Below is a small trained network, with its code and all its weights. Each question gives an input and a target symbol and asks what happens when units are switched off, that is, made to give their printed mean instead of their output.

import numpy as np


def w(rows, s, z=0):
    codes = np.array(rows[::2]) - 128.0
    scale = np.full(codes.shape[1], s)
    scale[-1] = z or s
    return codes * scale


def norm(h):
    return h / np.sqrt((h * h).mean(-1, keepdims=True) + 1e-5)


def f(y):
    return y / 2 * (1 + np.tanh(0.7978845608 * (y + 0.044715 * y**3)))


def softmax(a):
    e = np.exp(a - a.max(-1, keepdims=True))
    return e / e.sum(-1, keepdims=True)


def log_softmax(a):
    a = a - a.max(-1, keepdims=True)
    return a - np.log(np.exp(a).sum(-1, keepdims=True))


def net(x, mask):
    ids = ['ΓΞΠΦΨαβδεηθλμστω'.index(c) for c in x.split()]
    T = len(ids)
    res = E[ids] + P[:T]
    u = 0
    for l in range(3):
        q, k, v = (norm(res) @ M[l].T for M in (Q, K, V))
        z = softmax(np.where(np.tri(T) > 0, q @ k.T / 3**0.5, -1e9)) @ v
        res = res + np.where(mask[u], z, O[l][:, -1]) @ O[l][:, :-1]
        u += 1
        y = f(norm(res) @ A[l][:, :-1].T + A[l][:, -1])
        res = res + np.where(mask[u : u + 8], y, B[l][:, -1]) @ B[l][:, :-1]
        u += 8
    return log_softmax(norm(res)[-1] @ U[:, :-1].T + U[:, -1])


Q, K, V, O, A, B = {}, {}, {}, {}, {}, {}
E = w([
[139,120,106,125,143],'Γ',
[84,141,141,124,144],'Ξ',
[224,101,51,100,129],'Π',
[141,85,123,158,110],'Φ',
[171,175,108,120,129],'Ψ',
[102,130,152,146,158],'α',
[231,251,124,155,250],'β',
[123,153,119,139,164],'δ',
[69,75,112,101,126],'ε',
[115,95,103,100,116],'η',
[179,121,131,135,137],'θ',
[142,135,148,156,138],'λ',
[121,157,124,144,100],'μ',
[134,131,139,131,155],'σ',
[114,133,104,126,142],'τ',
[135,151,138,116,81],'ω',
],0.015)
P = w([
[12,188,150,161,211],'0',
[232,178,68,50,74],'1',
[51,165,78,201,244],'2',
[221,164,90,43,71],'3',
[57,149,68,229,244],'4',
[208,147,115,29,72],'5',
[63,129,68,246,239],'6',
[206,130,129,27,51],'7',
[79,113,65,254,244],'8',
[210,120,145,42,51],'9',
[79,112,48,243,244],'10',
[212,126,146,39,29],'11',
],0.0024)
Q[0] = w([
[72,135,1,118,152],'0.h0',
[150,132,117,78,43],'0.h0',
[159,183,64,241,106],'0.h0',
],0.006)
K[0] = w([
[74,153,1,135,87],'0.h0',
[170,54,108,150,181],'0.h0',
[129,63,117,139,17],'0.h0',
],0.0067)
V[0] = w([
[90,211,73,141,100],'0.h0',
[140,96,78,244,3],'0.h0',
[237,253,165,115,53],'0.h0',
],0.0019)
O[0] = w([
[92,214,70,162,72,114],'0.h0',
[184,47,17,117,252,249],'0.h0',
[123,174,46,210,103,117],'0.h0',
],0.0024,0.0013)
A[0] = w([
[12,129,157,152,230,16],'0.n0',
[51,139,177,211,119,112],'0.n1',
[143,190,166,105,148,154],'0.n2',
[179,186,42,114,99,39],'0.n3',
[255,218,205,105,64,19],'0.n4',
[150,152,212,83,213,4],'0.n5',
[38,151,216,67,174,255],'0.n6',
[181,201,189,126,199,156],'0.n7',
],0.005,0.00064)
B[0] = w([
[252,50,118,86,112,228],'0.n0',
[209,161,112,101,201,179],'0.n1',
[196,197,132,178,136,135],'0.n2',
[202,73,224,67,201,191],'0.n3',
[142,115,174,224,173,252],'0.n4',
[221,180,128,187,48,132],'0.n5',
[191,149,77,160,25,173],'0.n6',
[191,189,99,177,140,176],'0.n7',
],0.004,0.0018)
Q[1] = w([
[158,181,178,118,135],'1.h0',
[127,210,165,17,108],'1.h0',
[3,240,171,64,107],'1.h0',
],0.0064)
K[1] = w([
[171,123,75,191,116],'1.h0',
[120,144,1,95,143],'1.h0',
[160,204,30,68,158],'1.h0',
],0.0078)
V[1] = w([
[92,183,20,154,26],'1.h0',
[85,179,255,99,113],'1.h0',
[219,152,197,6,214],'1.h0',
],0.0029)
O[1] = w([
[159,54,2,153,71,44],'1.h0',
[200,28,190,124,238,7],'1.h0',
[162,143,203,51,193,98],'1.h0',
],0.0028,0.0014)
A[1] = w([
[159,40,157,113,90,90],'1.n0',
[129,131,134,119,156,6],'1.n1',
[50,224,58,146,194,31],'1.n2',
[132,206,162,74,137,161],'1.n3',
[47,61,44,154,98,161],'1.n4',
[70,137,117,214,139,5],'1.n5',
[102,142,124,219,254,138],'1.n6',
[52,84,59,125,67,89],'1.n7',
],0.005,0.0031)
B[1] = w([
[111,143,153,37,93,184],'1.n0',
[191,83,202,137,188,74],'1.n1',
[102,59,162,63,1,96],'1.n2',
[166,138,56,169,101,150],'1.n3',
[245,239,114,217,92,252],'1.n4',
[140,66,99,37,171,94],'1.n5',
[93,156,108,113,16,227],'1.n6',
[187,209,160,150,138,166],'1.n7',
],0.0041,0.0025)
Q[2] = w([
[66,117,187,2,180],'2.h0',
[110,124,58,132,193],'2.h0',
[173,67,50,226,67],'2.h0',
],0.0083)
K[2] = w([
[120,178,55,53,198],'2.h0',
[58,122,198,2,75],'2.h0',
[73,61,196,221,73],'2.h0',
],0.0071)
V[2] = w([
[64,114,172,85,149],'2.h0',
[122,2,77,131,228],'2.h0',
[140,142,48,108,174],'2.h0',
],0.0039)
O[2] = w([
[204,249,130,137,58,3],'2.h0',
[220,122,34,252,140,33],'2.h0',
[204,111,91,51,162,119],'2.h0',
],0.004,0.0043)
A[2] = w([
[154,158,168,176,80,107],'2.n0',
[107,185,156,153,189,189],'2.n1',
[161,222,80,137,106,97],'2.n2',
[103,146,170,153,119,102],'2.n3',
[56,92,41,220,145,49],'2.n4',
[80,140,81,119,48,47],'2.n5',
[3,153,172,126,157,12],'2.n6',
[104,101,166,130,106,3],'2.n7',
],0.0079,0.0037)
B[2] = w([
[157,53,130,133,107,190],'2.n0',
[67,115,111,141,137,176],'2.n1',
[92,162,176,102,122,147],'2.n2',
[147,97,117,90,126,139],'2.n3',
[137,229,59,169,174,251],'2.n4',
[143,83,113,200,134,139],'2.n5',
[80,95,92,105,254,168],'2.n6',
[186,128,188,93,129,113],'2.n7',
],0.0075,0.003)
U = w([
[203,87,49,75,185,72],'Γ',
[79,166,121,122,14,106],'Ξ',
[193,99,57,68,156,22],'Π',
[182,42,86,156,89,145],'Φ',
[165,191,181,113,185,146],'Ψ',
[244,176,142,107,89,83],'α',
[154,192,47,206,155,207],'β',
[37,198,160,101,110,183],'δ',
[30,56,43,138,81,59],'ε',
[110,133,54,29,65,116],'η',
[221,73,175,178,223,21],'θ',
[64,90,182,221,150,2],'λ',
[48,63,117,96,222,187],'μ',
[100,153,217,204,109,79],'σ',
[147,167,94,40,128,109],'τ',
[115,124,221,45,133,199],'ω',
],0.011,0.0043)

Each question gives the input, a string of symbols that net reads in full, and the target symbol t.
The units are the heads (3 rows each of Q, K, V and O) and the neurons (one row each of A and B). Each row of codes is followed by its name. A weight is (code - 128) times the scale printed after its matrix; where a second scale follows, it is the last column's (O, A, B and U).
mask holds one flag per unit, layer by layer, with each layer's heads first. A switched-off unit (its flag False) gives its mean, the last column of its rows in O or B, instead of its output. The means were averaged over made-up inputs and are rounded, as every weight is.
A unit's drop is (log p(t) with every unit on - log p(t) with that unit switched off) / (log p(t) with every unit on - log p(t) with every unit switched off).
The circuit of an input: a set's keep is (log p(t) with only the set's units on - log p(t) with every unit switched off) / (log p(t) with every unit on - log p(t) with every unit switched off). Starting from the 12 units with the biggest drops (on a tie, the unit counted first), units are removed one at a time, each time the one whose removal leaves the highest keep (on an exact tie, the one counted first), for as long as the keep stays at least 0.8.
units of the circuit, in order: the units of the circuit, biggest drop first
unit that matters most: the unit with the biggest drop
k most important neurons: the k neurons with the biggest drops, biggest first
k most important neurons of layer l: the k neurons of layer l with the biggest drops, biggest first
input Ξ ω λ ω α Φ ω ω λ, target μ: units of the circuit, in order -> [1.n4; 0.n4; 2.n6]
input Φ Φ ε η α Φ θ λ, target λ: 3 most important neurons -> [1.n4; 2.n1; 0.n0]
input ω μ ω α, target α: units of the circuit, in order -> [0.n0; 0.n6]
input Ξ σ α, target θ: units of the circuit, in order -> [0.n0]
input Φ σ σ Φ α Ξ, target Ξ: units of the circuit, in order -> [0.n6; 2.n4]
input ω Φ Π Φ ω Φ, target ω: 3 most important neurons -> [1.n0; 0.n3; 0.n4]
input Φ Φ η Φ Φ α Ξ θ, target θ: units of the circuit, in order -> [0.n4; 1.n4]
input Φ θ Ξ, target β: 2 most important neurons of layer 0 -> [0.n6; 0.n0]
input Φ Γ θ Φ Φ ω ω, target μ: units of the circuit, in order -> [1.n4; 2.n6]
input θ σ θ α α δ Φ σ α, target β: 3 most important neurons -> [0.n0; 0.n3; 0.n6]
input σ Φ Ξ, target β: 4 most important neurons of layer 1 -> [1.n6; 1.n4; 1.n0; 1.n7]
input β ω Φ μ, target μ: 2 most important neurons -> [1.n4; 0.n0]
input Φ δ ω σ, target σ: 2 most important neurons -> [0.n5; 0.n7]
input Φ ω Ξ Ξ α Φ Φ ε Π Φ Ψ, target δ: unit that matters most -> 1.n4
input Γ σ Ξ, target η: 2 most important neurons -> [0.n1; 0.n0]
input Ξ ω ω η ω Φ ε ε η Ψ, target Ψ: 2 most important neurons -> [0.n3; 2.n2]
input Φ α Ξ ω Φ ω Φ Φ ω α θ, target μ: 3 most important neurons of layer 0 -> [0.n3; 0.n4; 0.n0]
input λ Φ ω α Γ, target μ: 3 most important neurons of layer 0 -> [0.n3; 0.n4; 0.n0]
input ω τ δ, target μ: 3 most important neurons -> [1.n4; 0.n3; 1.n2]
input σ ω Ξ η Γ, target μ: most important neuron -> [1.n4]
input η σ α, target θ: 3 most important neurons of layer 0 -> [0.n0; 0.n1; 0.n6]
input η Φ ω Φ Φ ω, target Φ: 2 most important neurons of layer 2 -> [2.n0; 2.n2]
input θ Φ Φ Ψ Φ Γ μ, target ε: 2 most important neurons -> [1.n2; 1.n4]
input Φ ω ω ω β Φ, target ω: 3 most important neurons -> [0.n3; 0.n4; 1.n0]
input σ θ ω ω θ, target μ: 2 most important neurons -> [1.n4; 0.n0]
input Φ Π α Φ μ, target ε: 2 most important neurons -> [1.n2; 1.n4]
input σ ω ω Φ Φ Γ Φ Φ σ, target β: unit that matters most -> 1.h0
input Φ Φ α Φ α, target β: 2 most important neurons of layer 0 -> [0.n0; 0.n6]
